How the states are linked:
state | u c i a x
fz | zn zg qs hl jn
sb | mr fg fd jm qn
nh | hh mb qp cp ch
bl | dm tt zc gb jz
hh | gh mq jm qs mb
fd | cq mr fg mq sb
ml | rh pn cj ld dm
hr | rg nc fj cj hs
tq | qn qb lt nh lh
nz | hs zr td zc gd
td | hr hs zr tt nz
hz | bl jz pc lc ld
bc | fm ht hl md ct
mr | zh fl cq lh fg
zn | nh ch lq jf zg
jz | tt zc bl dj pc
hl | jf fm ht rt bc
ct | ht hl bc rz pg
qn | fg fd sb hh qb
cq | sz zh fl tq mr
rt | gs jc jd hr md
zh | lc dc sz qb fl
qc | ld tc lm fl gb
qs | lq zn zg ht fz
ld | jz pc hz dc tc
dm | pn cj ml tc tt
gs | ct pg bm rg jc
md | jc jd rt hs rz
ch | mb qp nh ls lq
cp | qs fz jn ct ls
fm | ls lp jf jc ht
dj | lm qc gb mr qd
pc | zc bl jz qd hz
rh | td nz gd jz pn
jn | zg qs fz bc cp
lm | hz ld tc zh qc
zr | fj hr hs dm td
pn | nz gd rh pc cj
hs | nc fj hr ml zr
fg | fl cq mr gh fd
qd | qc gb dj fg lc
lt | sb qn qb qp tq
lp | jn cp ls bm jf
mb | mq jm hh fz qp
fj | dd rg nc pn hr
lc | gb dj qd fd dc
zg | ch lq zn fm qs
tc | pc hz ld sz lm
dd | md rz lb nz rg
lq | qp nh ch lp zn
ht | lp jf fm jd hl
jf | cp ls lp gs fm
dc | dj qd lc sb sz
jc | pg bm gs nc jd
ls | fz jn cp pg lp
pg | hl bc ct lb bm
lb | rt md rz td dd
nc | lb dd rg rh fj
gb | tc lm qc cq dj
cj | gd rh pn hz ml
zc | ml dm tt qc bl
rz | jd rt md zr lb
tt | cj ml dm lm zc
qb | fd sb qn mb lt
sz | qd lc dc qn zh
jm | lh gh mq zg hh
gh | lt tq lh lq mq
qp | jm hh mb jn nh
lh | qb lt tq ch gh
mq | tq lh gh zn jm
fl | dc sz zh lt cq
rg | rz lb dd gd nc
jd | bm gs jc fj rt
bm | bc ct pg dd gs
gd | zr td nz bl rh

In the rows, 50 stands for zero.

The rows follow the links: the fewer symbols apart two states are, the more alike their rows tend to be.

Rows of some states; one shown again gets a slightly different row:
qd: 46 60 55 57 31 47 62 75 55 59 69 53 64 40 57 53 67 63 25 33 41 86 59 18 66 47 67 52 85 63 61 58 55 73 48 55 24 54 33 84 61
md: 62 28 52 46 67 60 31 27 46 33 29 63 37 54 28 38 29 43 65 62 44 36 43 64 39 73 35 54 16 42 43 28 19 18 40 47 78 42 71 23 51
lc: 45 61 54 57 32 46 63 75 55 62 70 52 63 40 58 55 68 62 26 34 42 85 59 19 66 44 67 51 85 62 61 61 58 75 49 56 23 55 31 84 59
jm: 33 73 39 48 45 34 64 54 48 64 59 21 53 56 76 66 59 43 56 50 73 21 48 67 44 12 51 39 59 44 44 77 93 72 68 44 37 53 37 50 30
lb: 64 27 54 46 65 61 31 29 47 32 31 67 38 52 25 36 30 46 62 60 39 43 45 59 43 77 38 55 20 44 45 25 15 17 37 49 76 43 71 27 55
nz: 67 27 60 52 53 65 35 47 51 34 40 80 47 44 23 33 41 57 41 49 26 80 51 31 54 86 49 60 42 55 55 23 6 28 30 55 62 46 63 51 68
pg: 55 38 45 42 68 54 36 24 44 37 29 48 36 58 38 43 31 38 74 66 56 16 40 78 34 55 32 47 15 37 39 39 38 24 50 44 76 43 70 15 40
sb: 34 73 45 54 34 37 68 69 53 68 70 31 61 47 74 63 68 54 39 39 61 52 56 42 56 21 61 44 79 55 52 75 85 82 62 49 23 56 29 72 44
bl: 59 40 61 57 39 58 46 65 54 47 57 74 57 38 36 41 57 64 26 38 26 98 57 14 64 75 61 59 68 63 63 36 21 50 35 58 40 50 46 75 71
td: 67 25 60 50 54 65 33 44 51 34 39 78 46 44 23 34 40 56 44 50 28 77 49 34 55 86 46 61 38 55 55 23 7 26 30 54 64 45 63 49 68
rh: 65 28 63 54 49 63 37 51 52 37 45 81 48 42 25 34 44 59 38 46 25 85 53 26 57 85 51 61 47 59 58 25 8 32 30 55 57 47 59 58 70
hh: 33 72 37 48 47 35 64 52 48 62 58 20 52 56 75 67 57 42 58 51 73 17 48 70 43 13 51 38 56 43 43 76 92 70 68 44 38 52 38 46 30
ls: 44 53 39 41 64 44 46 29 45 48 37 30 39 62 56 54 38 35 75 64 69 2 40 87 34 33 36 43 23 35 36 56 67 40 61 41 66 46 59 18 30
dm: 62 34 64 56 43 62 43 60 53 42 52 78 54 40 30 37 51 62 31 41 24 95 56 17 62 80 57 60 59 61 62 31 14 42 32 58 47 49 52 69 72
ch: 35 67 36 45 54 37 59 43 47 59 51 21 46 59 72 63 51 38 66 57 75 7 44 79 39 16 44 39 44 38 39 71 87 61 67 41 48 50 45 34 28
lq: 35 66 37 44 55 37 58 40 46 57 49 21 45 59 69 62 49 37 69 57 75 6 44 81 38 17 42 38 40 38 38 70 87 58 67 41 51 51 46 32 27
hl: 51 43 42 41 68 50 39 25 45 40 32 40 36 59 45 48 33 36 75 66 62 8 39 83 33 47 33 46 17 35 35 44 49 28 53 42 75 45 65 15 35

Each walk starts at a row. The symbols on each line, taken left to right, move it on to the next state.
Each answer is a row, close to the row of the state it stands for.
---
35 73 46 54 35 38 69 71 53 68 70 33 61 46 72 63 69 54 36 38 58 57 55 39 57 24 62 45 81 55 55 73 82 81 61 50 23 56 29 73 46
a x x i u x u	33 75 42 51 38 35 69 65 51 68 65 26 58 49 77 65 66 50 45 43 66 40 54 51 53 16 58 41 73 50 50 77 91 79 66 47 27 55 30 65 38
c i x x u c u	41 65 51 56 31 43 65 75 54 64 70 45 63 42 65 57 69 60 29 34 47 77 57 25 62 36 67 48 85 61 59 66 68 78 54 53 22 56 29 81 56
---
38 71 48 55 32 40 67 72 52 66 70 37 63 44 71 61 70 57 33 36 54 65 57 33 59 28 64 45 83 58 56 70 78 81 58 52 21 56 29 78 49
a a x c c i u x	32 74 39 48 45 34 66 56 49 66 60 21 54 55 76 65 60 44 53 48 71 24 50 64 46 13 54 39 61 46 45 76 93 74 68 44 34 53 34 52 32
u x x u a	34 70 38 46 50 35 62 47 47 62 53 20 49 58 73 65 54 40 61 53 74 12 46 75 41 15 47 39 50 40 41 74 90 66 68 42 42 52 41 40 28
---
58 41 62 56 38 58 48 67 54 48 58 73 59 39 38 42 58 64 26 37 26 98 58 13 65 72 60 59 72 64 63 39 25 54 36 58 39 51 44 78 71
a x u i u	55 46 60 57 36 56 51 69 54 52 62 70 59 38 42 44 60 64 24 35 29 98 59 12 66 67 63 58 75 65 63 42 31 58 38 58 34 52 41 80 69
u c u i x x i	63 32 63 54 46 63 40 55 52 39 48 79 52 40 27 35 48 61 34 43 24 91 54 20 61 83 54 61 54 60 59 27 10 37 30 57 53 46 56 64 71
---
45 51 41 41 65 46 45 27 45 46 36 32 38 61 54 53 36 35 76 65 68 3 40 87 33 36 34 42 21 35 35 53 63 37 60 42 67 46 59 17 30
c c a a c a	67 24 57 47 62 63 31 34 48 32 32 72 42 50 23 34 33 49 56 57 34 56 45 49 46 82 39 57 25 48 48 23 9 19 34 51 73 45 69 34 59
a a a u a i a x	34 74 43 51 37 35 67 67 50 66 68 28 59 49 76 64 67 50 42 42 65 45 54 49 53 18 59 42 75 53 51 76 89 81 65 47 25 56 29 67 40
---
66 25 55 46 62 63 30 32 48 32 31 70 40 50 24 35 32 48 58 58 37 53 45 53 46 81 39 57 23 45 48 23 10 18 36 50 75 43 70 31 57
u x x u a	67 25 59 49 57 64 32 40 51 33 36 77 44 46 22 32 36 53 49 53 29 69 48 39 50 86 44 59 33 52 53 22 7 23 31 54 68 44 65 43 64
u c u c	61 31 50 43 69 58 33 25 45 34 28 58 36 55 31 40 29 41 69 63 48 29 42 71 38 67 34 51 16 39 42 30 26 19 43 46 77 43 71 19 46
---
65 29 62 53 48 63 38 53 52 39 46 80 49 41 26 35 45 61 35 45 24 88 54 23 59 84 51 62 51 59 59 26 8 35 30 57 54 48 58 60 70
c x u i c	66 24 58 48 59 65 32 38 49 32 34 76 42 48 22 34 35 52 51 54 31 66 48 43 50 84 43 59 31 50 52 22 7 21 33 53 70 44 68 40 63
c u c i a x c	67 25 57 49 60 64 31 35 49 32 34 74 42 47 22 34 33 51 53 55 34 61 46 45 48 84 41 58 28 50 50 22 8 20 34 52 72 44 68 36 61
---
42 56 39 42 63 42 50 32 45 49 40 27 41 60 60 57 41 36 73 62 71 0 41 86 34 28 37 41 27 34 36 59 73 45 63 41 62 48 55 21 28
c i x x u c u	33 70 38 47 49 35 63 49 48 62 56 19 51 56 75 65 55 41 60 53 74 15 48 73 41 14 49 38 52 42 41 74 92 68 69 42 41 52 40 43 29
c i x x u c u	34 74 44 53 35 36 69 67 52 67 68 29 59 48 76 64 68 52 41 41 62 50 54 45 55 20 60 42 77 53 52 75 88 81 64 49 24 56 29 69 42
